Here is a tiny trained network, its code and every weight. The questions are about switching its units off for an input and a class, where a switched-off unit gives its printed mean instead of its output.

import numpy as np


def w(rows, s, z=0):
    codes = np.array(rows[::2]) - 128.0
    scale = np.full(codes.shape[1], s)
    scale[-1] = z or s
    return codes * scale


def f(y):
    return y / 2 * (1 + np.tanh(0.7978845608 * (y + 0.044715 * y**3)))


def log_softmax(a):
    a = a - a.max(-1, keepdims=True)
    return a - np.log(np.exp(a).sum(-1, keepdims=True))


def net(x, mask):
    res = np.array(x, float).reshape(1, 8) / 4 @ E
    y = f(res @ A[0][:, :-1].T + A[0][:, -1])
    res = res + np.where(mask, y, B[0][:, -1]) @ B[0][:, :-1]
    return log_softmax(res[-1] @ U[:, :-1].T + U[:, -1])


A, B = {}, {}
E = w([
[110,147,205,199,52,77,108,46,128],'x0',
[146,98,187,212,159,170,58,221,149],'x1',
[111,156,199,99,196,86,168,107,196],'x2',
[208,37,133,102,162,98,71,72,149],'x3',
[75,171,118,71,148,123,15,135,142],'x4',
[178,161,183,90,179,105,140,135,2],'x5',
[128,129,128,128,126,125,129,129,128],'x6',
[128,128,128,128,128,129,128,129,128],'x7',
],0.0097)
A[0] = w([
[104,157,232,140,157,95,152,103,211,86],'neuron 0',
[101,111,113,154,136,168,110,85,155,121],'neuron 1',
[122,162,182,180,67,102,85,71,124,83],'neuron 2',
[198,39,141,119,145,115,58,56,167,2],'neuron 3',
[133,136,158,75,193,143,171,151,186,129],'neuron 4',
[132,114,220,217,123,149,78,177,163,16],'neuron 5',
[50,228,137,179,93,149,163,182,129,65],'neuron 6',
[65,172,141,95,124,117,6,129,144,132],'neuron 7',
[98,109,87,175,101,128,116,129,225,26],'neuron 8',
[129,138,144,146,149,125,119,112,69,71],'neuron 9',
[154,158,216,128,167,125,122,148,26,57],'neuron 10',
[105,122,201,199,76,113,102,67,145,24],'neuron 11',
[130,93,59,177,49,154,71,136,51,63],'neuron 12',
[142,95,43,100,161,134,153,204,172,55],'neuron 13',
[104,112,101,170,91,142,137,140,243,38],'neuron 14',
[159,62,152,204,112,135,236,136,137,64],'neuron 15',
[99,141,74,91,107,118,163,34,138,97],'neuron 16',
[136,99,110,156,185,135,116,206,138,98],'neuron 17',
],0.014,0.0023)
B[0] = w([
[120,125,50,235,95,94,100,114,154,244],'neuron 0',
[148,132,147,138,116,110,122,140,105,163],'neuron 1',
[119,123,63,96,150,195,136,160,69,222],'neuron 2',
[70,50,212,166,184,141,213,162,159,251],'neuron 3',
[113,123,49,205,102,133,100,125,120,207],'neuron 4',
[113,158,98,55,79,79,211,73,169,254],'neuron 5',
[92,23,199,153,204,139,211,151,168,241],'neuron 6',
[216,212,164,117,174,157,97,173,196,241],'neuron 7',
[149,123,186,115,91,96,67,112,62,217],'neuron 8',
[143,119,148,111,112,107,116,126,107,159],'neuron 9',
[131,104,193,112,60,106,45,92,61,230],'neuron 10',
[112,124,54,92,166,188,127,148,49,231],'neuron 11',
[107,131,50,249,99,79,99,97,176,218],'neuron 12',
[115,128,83,109,153,187,126,145,47,222],'neuron 13',
[136,109,192,117,78,104,59,92,63,227],'neuron 14',
[196,218,168,107,190,157,74,185,213,226],'neuron 15',
[125,155,120,58,79,87,179,92,161,216],'neuron 16',
[109,143,80,73,115,123,187,102,127,208],'neuron 17',
],0.019,0.014)
U = w([
[143,117,205,132,92,89,74,112,45,2],'0',
[107,144,47,116,166,200,150,166,43,178],'1',
[86,63,201,175,184,120,201,163,151,141],'2',
[115,151,55,254,116,86,111,123,150,179],'3',
[115,189,103,42,91,71,223,79,154,157],'4',
[202,228,164,134,181,145,100,193,178,104],'5',
],0.012,0.0025)

Each question gives the input, the list of numbers given to net, and the class t.
The units are the neurons (one row each of A and B). Each row of codes is followed by its name. A weight is (code - 128) times the scale printed after its matrix; where a second scale follows, it is the last column's (A, B and U).
mask holds one flag per neuron, in row order. A switched-off neuron (its flag False) gives its mean, the last column of its row in B, instead of its output. The means were averaged over made-up inputs and are rounded, as every weight is.
A unit's drop is (log p(t) with every unit on - log p(t) with that unit switched off) / (log p(t) with every unit on - log p(t) with every unit switched off).
The circuit of an input: a set's keep is (log p(t) with only the set's units on - log p(t) with every unit switched off) / (log p(t) with every unit on - log p(t) with every unit switched off). Starting from the 12 units with the biggest drops (on a tie, the unit counted first), units are removed one at a time, each time the one whose removal leaves the highest keep (on an exact tie, the one counted first), for as long as the keep stays at least 0.8.
circuit, biggest first: the units of the circuit, biggest drop first
top k neurons: the k neurons with the biggest drops, biggest first
drop when u is switched off: that unit's drop, to one decimal
input [5,3,7,-3,5,0,8,-4], class 3: top 2 neurons => neuron 0; neuron 13
input [7,-1,4,-6,-3,-3,-3,1], class 1: top 2 neurons => neuron 11; neuron 2
input [0,-2,-8,8,-2,7,0,8], class 2: top 2 neurons => neuron 3; neuron 0
input [2,-2,-5,-5,-4,-1,-6,1], class 2: circuit, biggest first => neuron 6
input [7,1,6,7,-4,-5,2,7], class 1: top 4 neurons => neuron 11; neuron 2; neuron 6; neuron 12
input [3,-2,2,-8,-8,0,0,-8], class 2: top 2 neurons => neuron 6; neuron 7
input [8,-8,-6,1,-3,-4,4,-5], class 1: top 3 neurons => neuron 11; neuron 2; neuron 5
input [2,-6,-1,-4,8,4,-8,-3], class 5: top 2 neurons => neuron 7; neuron 5
input [4,-3,-3,7,4,-5,8,3], class 2: top 2 neurons => neuron 3; neuron 10
input [-1,7,3,2,1,-5,-1,-3], class 4: top 2 neurons => neuron 5; neuron 17
input [0,-8,-4,-2,-1,-8,-1,-2], class 0: top 3 neurons => neuron 14; neuron 8; neuron 5
input [-6,-7,-2,-3,1,3,5,3], class 4: top 3 neurons => neuron 16; neuron 11; neuron 2
input [-7,-8,-7,6,3,5,-4,8], class 4: drop when neuron 11 is switched off => 1.6
input [-4,-2,6,-3,-4,4,-7,-7], class 3: circuit, biggest first => neuron 4
input [8,2,-4,-8,0,2,-5,-2], class 1: drop when neuron 11 is switched off => 5.6
input [-1,-2,8,2,7,4,5,-3], class 3: drop when neuron 15 is switched off => 0.4
